Each row has a class, written as a number after it.
[  83  -26   -8  349   83  163 -113   97   29   41 -174   95  208  243
   75  263 -148 -236   49  -80  790 -337   72  302  155  323  201  356
  271   11  377  268 -220] : 5
[-421  -72  141 -229  409  267 -225  650  215 -257 -195   43  -42  434
 -213  279  -15 -266  253 -247  298 -199 -250  231  344  341  153 -103
  492 -164 -165    2  156] : 2
[-472 -136   84 -235  524  329 -192  533  239 -341 -150  -32  -10  567
 -317  276   25 -436  303 -310  112 -145 -363  326  273  247  230    7
  483 -190 -182  -52  161] : 3
[ 113  385  257  -55  -35  392 -318 -110  146 -268  -26 -199   85  111
 -266    7 -342 -107  -63   12  551 -310  110  -23   92 -100  172  -31
  353 -105  223 -119   19] : 2
[  91  -57   28  318  136  158  -76   71   36  175  -31   88  241  188
   94  155 -122 -208  151 -147  781 -245   86  317   72  292  281  351
  243  -53  466  325 -162] : 7
[ 195  362  198  -92  -47  390 -273   18   84 -202  127 -197   61   45
 -292  -17 -336  -73  103  -59  581 -164   94  -54 -126 -213  143  -81
  300  -80  396 -234   63] : 3
[-355 -211  174 -271  372  394 -294  479  183 -368  -88   74   46  556
 -278  281  136 -494  271 -322  130  -97 -301  358  264  392  183  -15
  448 -155 -214 -132   83] : 4
[ -72  285  219  215  180  247 -490  -96  252 -246   28   31 -370  538
 -586  150   90 -178 -374 -145  156  503 -197  -49 -259   51  -31  335
 -101   17  256   71  103] : 0
[-428  -12  184 -251  315  327 -238  578  152 -214 -117   48   -3  437
 -225  300    1 -357  326 -259  305 -181 -306  295  456  366  171  -87
  565 -179 -159 -102  150] : 0
[ -15  214  163  281  292  186 -372  -26  167 -300   75  -80 -351  518
 -553  143   86 -202 -377 -140   88  350 -164  -69 -203   30  134  371
 -153    5  248  186  176] : 4
[ 123  -29   34  332  115  131  -12   91    2  117  -68   19  176  159
   89  113 -149 -191  134  -82  789 -407   23  329  130  230  305  320
  242  -37  443  321 -129] : 7
[-378 -155   93 -256  509  354 -203  601  221 -235 -133    6   16  544
 -347  246  152 -360  275 -390  216 -130 -357  336  323  291  302  -98
  537 -145 -178  -69  219] : 1
[ 107  387  153  -34  -32  405 -288    4   53 -256  -63 -320  119   79
 -261  -12 -421 -116   39  -31  583 -296   -5   44    2 -225  247   -8
  351 -110  343 -171   89] : 1
[ 162  408  228  -48  -72  344 -260  -99   70 -222  -44 -227   91   49
 -268  -19 -413  -84   31    6  619 -375   73   -1   91 -149  189  -33
  369  -87  268 -127   77] : 2
[ 134  336  200  -92  -79  393 -282  -38  106 -215   95 -182  135   94
 -285  -93 -274  -84  -34  -55  607 -349  -12   39 -199 -176  161 -129
  245   -6  349 -143   34] : 4
[ -31  -32   43  327  148  153 -122   83   66   94 -118   54  191  218
  106  261 -211 -225   49  -49  733 -362   50  302  129  285  228  357
  243  -13  369  298 -269] : 4
[  47  -58   16  331  109  146    1  159   31  121  -29   63  221  193
  120  231 -174 -187  107  -57  750 -327  136  328  165  340  288  358
  258  -68  368  321 -218] : 6
[  71   33   72  243  151  148 -136   46   51   71 -178   -8  205  190
  116  255 -243 -248  160  -50  899 -521  131  231  149  179  172  397
  248  -80  429  332 -186] : 0
[-460 -113  148 -235  350  223 -205  648  146 -240 -159   65   -2  430
 -278  226   81 -277  265 -275  286 -119 -315  285  301  397  180  -66
  408 -116 -185   -3  162] : 4
[  98  403  102  -39  -49  370 -100  -33   12 -274   63 -310   98  -18
 -450   -4 -459  -98   80  -58  403 -284   68   16  -13 -350  334   74
  358 -171  327 -247  200] : 3
[ -36  262   72  291  262  203 -332   21  177 -279   41  -92 -329  464
 -572  139   59 -162 -438 -140  -48  479  -72  -29 -271  -50  100  382
 -213  -39  291  158  203] : 8
[ 108  -13   26  372  145  145 -113  188   77  143 -131   35  221  132
  176  306 -249 -243  175 -141  817 -500   41  238  293  265  276  376
  312 -109  366  379 -201] : 1
[ -81  189  202  210  288  256 -410  -20  261 -245   99   12 -324  584
 -546  176   42 -179 -324  -80  156  496 -129  -67 -221   66   29  355
  -68   -8  217  140   48] : 6
[-334 -190  114 -175  303  404 -238  505  195 -401  -42  133   73  478
 -319  306  262 -457  315 -307  101   22 -267  394  250  488  198  -21
  411 -105 -173  -57   60] : 5
[ 107  203  218  244  231  178 -381 -201  155 -275   32  -62 -347  481
 -471  124  124 -145 -465 -108  110  363  -74 -147 -192   64   43  299
  -66   23  273  135   76] : 7
[ 202  356  227  -78 -139  386 -255 -113  102 -255   73 -172   92   74
 -265   -9 -357 -113  -36  -43  585 -324   72   21 -106 -180  120 -113
  273  -52  346 -206   -1] : 6
[ 116    1  114  304   76  143 -121   48   26   91 -114   75  240  147
  127  332 -124 -240  157  -80  854 -410  194  188  212  246  208  413
  221  -59  415  386 -217] : 5
[ -38  199  202  191  209  240 -484  -62  171 -188   60   27 -312  509
 -547  226   68 -144 -327 -130  203  424 -162  -55 -207   40  -36  369
  -75   12  246  110   71] : 1
[  -7 -113    0  319  128  140   23  176   24  138  -10  107  227  203
  120  164 -213 -190  167  -47  802 -360  115  429  169  329  314  370
  219  -88  397  337 -163] : 6
[  27  304  138  -62   25  356 -163   28  -23 -281   75 -284  131  109
 -400   70 -497  -70   85 -123  632 -335   42   12  -36 -193  346   29
  377 -149  396 -171  135] : 1
[ 105  -11   12  344  159   88  -23  152   32  103 -106   28  181  221
  107  177 -218 -184   72  -70  842 -432   98  311  169  311  252  320
  209  -29  412  368 -151] : 6
[-373 -179  183 -250  341  379 -296  441  202 -358  -78   53   42  520
 -274  311  142 -448  330 -333  159  -61 -362  365  281  396  222  -45
  511 -156 -144 -106   78] : 7
[ 265   35   57  392  133  102  -92  204   54  122 -272    0  191  129
  278  202 -186 -255  112 -144  748 -458   19  128  357  194  273  287
  344    7  426  345 -102] : 5
[  70  327  165  -83  -71  391 -166  114  -41 -312  155 -236  146   91
 -471  -82 -475  -70   30  -64  719 -351   76   63  -32  -57  276   22
  335 -185  362 -252  132] : 4
[ 160  339  158  -49  -11  372 -138   35  -25 -255   78 -275  125   98
 -378   -4 -509  -86   88  -86  565 -342  106  -27   20 -246  347   67
  375 -175  364 -223  199] : 2
[  24  269  186  231  177  255 -439 -191  210 -256  122  -54 -300  442
 -552  159   70 -155 -349 -132   10  451 -178  -78 -301  -29   60  295
  -79    8  274   66   91] : 7
[  20  244  147  266  278  187 -358  -26  137 -283    8 -115 -346  555
 -489  122  115 -147 -416 -120  133  413 -150  -83 -305   24   69  326
 -142   34  264  149  164] : 0
[  97  -58   49  390  158  134  -99  155  130  198  -97  123  238  195
  264  187 -190 -225   54 -172  870 -486   10  264  212  327  269  315
  312  -93  413  434 -207] : 7
[  10  248  153  261  313  236 -378   35  136 -217  101 -112 -350  507
 -462  134   32 -143 -363 -158  137  355 -132  -38 -261   -5  106  324
 -156  -35  340  127  169] : 1
[-361 -205  115 -239  345  387 -232  553  220 -384  -61  134   76  513
 -343  271  170 -429  257 -331   -6   27 -302  355  234  445  184  -70
  446  -96 -223  -80   69] : 8
[ 195   45  116  295   90  182  -70  158   69  168  -53   96  261   47
  218  192 -324 -233   92 -157  742 -434  149  173  306  323  167  209
  397  -89  442  288 -239] : 8
[  55  -29   41  324  118  121  -67    1   89  111 -128   71  190  223
   39  259 -222 -221   76  -93  717 -400   88  300  158  275  250  370
  266  -36  370  336 -247] : 8
[ -15  354  159 -100   15  381 -182   88   -1 -303  104 -286  135  133
 -454   44 -521  -55   37 -119  650 -323   35  -29  -63 -201  326   34
  413 -213  407 -226  162] : 7
[ 245   -5  112  306  107   70 -146  -30  -39  175 -105   14  167  105
  231  363 -273 -211  194 -151  889 -486  166  182  172  163  187  379
  182  -65  474  286 -218] : 1
[-376 -135  197 -238  326  266 -194  453  168 -278 -120   66  -20  449
 -196  241   95 -352  283 -263  254 -134 -280  265  316  435  121  -72
  459 -153 -165  -38   62] : 0
[ 192  380  140  -24  -84  345 -259 -139  111 -232  -24 -232   36   43
 -304    2 -264 -149   65  -89  449 -185   22   24 -131 -242  181  -12
  289  -22  374 -190   56] : 3
[ 145  331  126  -28  -45  357 -100  -35   75 -294   91 -241   72  -27
 -439  -49 -332  -90  133  -80  402 -228  144   21  -38 -190  385   49
  328 -149  338 -194  152] : 3
[ -21  254  128  282  267  185 -340  -74  186 -205   38  -47 -341  491
 -478  157  118 -139 -453 -151  165  418 -111  -95 -273   25   55  350
  -91   11  287  184  126] : 0
[ 249   59  139  287  119   95 -183    7   75  131 -282    0  168  135
  305  241 -265 -277   70 -181  784 -529   20  124  355  194  191  238
  408  -46  384  257 -172] : 7
[ 144   -3   37  383  163  111  -57  299   39  152 -158   48  210  187
  262  158 -221 -221  162 -123  894 -476   15  212  281  298  270  316
  297  -54  428  411 -115] : 5
[ 289  401  177  -75 -140  414 -251 -115   64 -237  119 -167   77  -62
 -291  -61 -271  -91    4  -49  470 -261  120   52 -117 -200  132 -106
  287  -35  352 -262   73] : 3
[ -81  344  166  232  189  192 -426 -101  253 -174   91   42 -325  416
 -526  210   -4 -145 -424 -133  214  326 -138  -57 -173  -10  -41  306
  -86    7  274  223  132] : 6
[-455 -119  184 -245  310  249 -226  509  204 -262 -151  111   -2  452
 -221  292  123 -313  261 -286  179  -78 -308  246  329  429   99  -60
  414 -143 -216  -45   60] : 5
[-106  133  139  255  263  192 -464 -106  280 -257   14   46 -347  551
 -638  161  160 -202 -389 -138   26  601 -160  -74 -294   50   14  471
 -185   28  214  147   62] : 4
[  98  -22   41  285  217   84 -165  -63   39  100 -260 -105  172  212
  146  323 -240 -276  194  -54  769 -472  114  237  183   68  212  507
  144 -110  371  336 -196] : 1
[ 200   12   64  350  103   69  -71   67  -16  148 -183    3  195  188
  166  289 -163 -256  187 -150  857 -502   83  214  161  150  238  430
  172  -36  477  362 -137] : 5
[-408 -116  136 -226  362  422 -314  497  229 -364 -119   69   41  500
 -316  396   48 -476  330 -343  160  -28 -324  373  311  313  182  -42
  538 -156 -161 -125  108] : 2
[ 128  -13   62  323   85  117  -97   19   53  117 -201   22  196  163
  146  305 -222 -252  160  -65  789 -559  131  293  177  177  184  401
  194  -86  374  338 -221] : 2
[-301 -249  100 -200  334  413 -153  533  229 -403  -50  104   55  460
 -353  225  291 -464  347 -338   73   32 -258  360  254  511  269  -56
  520 -137 -192  -79   75] : 0
[ 187  -27   -6  399  123   97  -16  218   97  174  -91  143  168   94
  169  233 -202 -214  146 -171  789 -491   79  223  318  351  271  262
  380  -57  343  361 -163] : 3
[  41  331  112  -68  -51  372  -25  160   15 -288  226 -255  121   65
 -489  -26 -451  -45   78 -136  525 -255   91   10  -44 -105  385  -19
  372 -235  339 -234  179] : 6
[-102  176  216  190  298  211 -472  -58  205 -187   47    1 -326  544
 -452  117  100 -120 -405  -27  122  539  -95 -110 -283   27  -25  328
 -158   65  240  145   45] : 4
[  84  300  201  -58  -56  382 -114  -44   43 -298   93 -269  122    8
 -418  -66 -362  -79   62  -96  475 -254   60   34  -86 -197  340   35
  329 -196  388 -191  118] : 7
[ -26  300  148  239  171  170 -421 -251  239 -249   18   19 -381  365
 -459  169   21 -181 -470 -136  121  366 -157 -129 -210    3 -118  268
  -46   42  306  143   63] : 0
[  48  -29   -5  381  161  126  -55   44   36  151 -101   33  212  283
   81  241 -187 -221   74  -99  860 -375   34  315   98  225  269  415
  224  -41  416  346 -187] : 0
[  31  -58   32  378  112  158  -13  105   70   97  -37   84  199  204
   50  209 -104 -213  139  -73  723 -309   67  299  106  319  295  346
  221  -32  389  373 -218] : 0
[-420 -169   98 -253  512  297 -245  571  209 -315 -199  -25  -25  577
 -357  287  213 -400  254 -345  189  -29 -338  312  211  295  261  -19
  442  -90 -165  -39  186] : 4
[ 110  253  217  235  203  173 -471 -259  204 -231   34  -33 -373  412
 -448  179  109 -174 -428 -198  100  321 -178  -93 -149   13   -1  248
  -75   77  303  140  110] : 1
[ 134  -14   17  386  137  154  -72   50   68  105  -78   59  180  208
   10  255  -64 -229  122  -80  744 -285  112  301   97  255  261  351
  161   13  413  325 -201] : 0
[ -93  298  157  235  239  203 -407  -50  203 -213  121   20 -301  462
 -489  191    1 -139 -381 -171  176  371 -175 -145 -264   21  -34  288
  -84   11  327  203  126] : 5
